Here is a tiny trained network, its code and every weight. The questions are about switching its units off for an input and a target symbol, where a switched-off unit gives its printed mean instead of its output.

import numpy as np


def w(rows, s, z=0):
    codes = np.array(rows[::2]) - 128.0
    scale = np.full(codes.shape[1], s)
    scale[-1] = z or s
    return codes * scale


def f(y):
    return np.maximum(y, 0)


def softmax(a):
    e = np.exp(a - a.max(-1, keepdims=True))
    return e / e.sum(-1, keepdims=True)


def log_softmax(a):
    a = a - a.max(-1, keepdims=True)
    return a - np.log(np.exp(a).sum(-1, keepdims=True))


def net(x, mask):
    ids = ['ΓΘΠΦαδεζηλμτ'.index(c) for c in x.split()]
    T = len(ids)
    res = E[ids] + P[:T]
    r = res
    for j in range(2):
        rows = slice(3 * j, 3 * j + 3)
        q, k, v = (r @ M[0][rows].T for M in (Q, K, V))
        z = softmax(np.where(np.tri(T) > 0, q @ k.T / 3**0.5, -1e9)) @ v
        o = O[0][rows]
        res = res + np.where(mask[j], z, o[:, -1]) @ o[:, :-1]
    y = f(res @ A[0][:, :-1].T + A[0][:, -1])
    res = res + np.where(mask[2:6], y, B[0][:, -1]) @ B[0][:, :-1]
    return log_softmax(res[-1] @ U[:, :-1].T + U[:, -1])


Q, K, V, O, A, B = {}, {}, {}, {}, {}, {}
E = w([
[68,71,128],'Γ',
[209,142,155],'Θ',
[191,192,188],'Π',
[54,49,148],'Φ',
[166,112,70],'α',
[21,248,158],'δ',
[68,53,146],'ε',
[116,57,150],'ζ',
[148,119,47],'η',
[92,80,162],'λ',
[171,204,64],'μ',
[130,135,78],'τ',
],0.015)
P = w([
[248,9,101],'0',
[190,67,62],'1',
[174,95,74],'2',
[148,122,92],'3',
[141,134,100],'4',
[133,149,112],'5',
[126,158,110],'6',
],0.013)
Q[0] = w([
[153,168,163],'H1',
[155,250,102],'H1',
[203,243,66],'H1',
[131,174,157],'H2',
[138,152,113],'H2',
[54,134,129],'H2',
],0.012)
K[0] = w([
[73,205,170],'H1',
[210,191,217],'H1',
[254,222,181],'H1',
[64,128,52],'H2',
[183,134,118],'H2',
[47,116,133],'H2',
],0.0097)
V[0] = w([
[237,194,170],'H1',
[131,115,81],'H1',
[122,62,69],'H1',
[124,88,175],'H2',
[42,91,68],'H2',
[33,2,138],'H2',
],0.0084)
O[0] = w([
[155,83,79,197],'H1',
[137,153,108,201],'H1',
[72,119,135,253],'H1',
[175,107,120,105],'H2',
[194,159,166,115],'H2',
[254,101,212,113],'H2',
],0.0091,0.0049)
A[0] = w([
[138,109,20,176],'N1',
[66,245,224,159],'N2',
[97,254,94,2],'N3',
[43,60,197,63],'N4',
],0.008)
B[0] = w([
[138,176,130,250],'N1',
[181,58,114,147],'N2',
[51,123,212,143],'N3',
[106,251,146,143],'N4',
],0.014,0.012)
U = w([
[245,139,23,208],'Γ',
[145,198,84,147],'Θ',
[67,210,118,6],'Π',
[170,109,119,2],'Φ',
[77,75,108,121],'α',
[97,81,86,76],'δ',
[143,70,138,106],'ε',
[137,44,69,48],'ζ',
[104,106,117,84],'η',
[140,57,90,71],'λ',
[34,79,120,179],'μ',
[118,105,101,32],'τ',
],0.011,0.007)

Each question gives the input, a string of symbols that net reads in full, and the target symbol t.
The units are the heads (3 rows each of Q, K, V and O) and the neurons (one row each of A and B). Each row of codes is followed by its name. A weight is (code - 128) times the scale printed after its matrix; where a second scale follows, it is the last column's (O, A, B and U).
mask holds one flag per unit, heads first, then neurons. A switched-off unit (its flag False) gives its mean, the last column of its rows in O or B, instead of its output. The means were averaged over made-up inputs and are rounded, as every weight is.
A unit's drop is (log p(t) with every unit on - log p(t) with that unit switched off) / (log p(t) with every unit on - log p(t) with every unit switched off).
The circuit of an input: a set's keep is (log p(t) with only the set's units on - log p(t) with every unit switched off) / (log p(t) with every unit on - log p(t) with every unit switched off). Starting from all 6 units, units are removed one at a time, each time the one whose removal leaves the highest keep (on an exact tie, the one counted first), for as long as the keep stays at least 0.8.
circuit, biggest first: the units of the circuit, biggest drop first
most important unit: the unit with the biggest drop
k most important neurons: the k neurons with the biggest drops, biggest first
heads that matter: for each layer, one digit per head in row order, 1 if its drop is at least 0.15 and else 0, layers parted by /
drop of u: that unit's drop, to one decimal
input ε ε ζ λ, target ε: circuit, biggest first : (H2; N1)
input μ ε η μ α δ, target μ: heads that matter : 00
input Γ μ μ, target Θ: heads that matter : 01
input η μ μ μ μ α δ, target μ: heads that matter : 01
input ε Γ ε Γ ε, target ε: most important unit : H2
input μ Θ μ, target Θ: heads that matter : 11
input Π μ ε, target Π: heads that matter : 11
input λ μ μ ε μ, target Π: heads that matter : 01
input Φ μ Θ λ μ η Π, target Γ: heads that matter : 10
input Π Π Θ ε, target Π: heads that matter : 11
input μ μ α μ, target Π: 3 most important neurons : (N3; N1; N2)
input Θ ε Γ η Γ η Π, target Γ: drop of N3 : 0.1
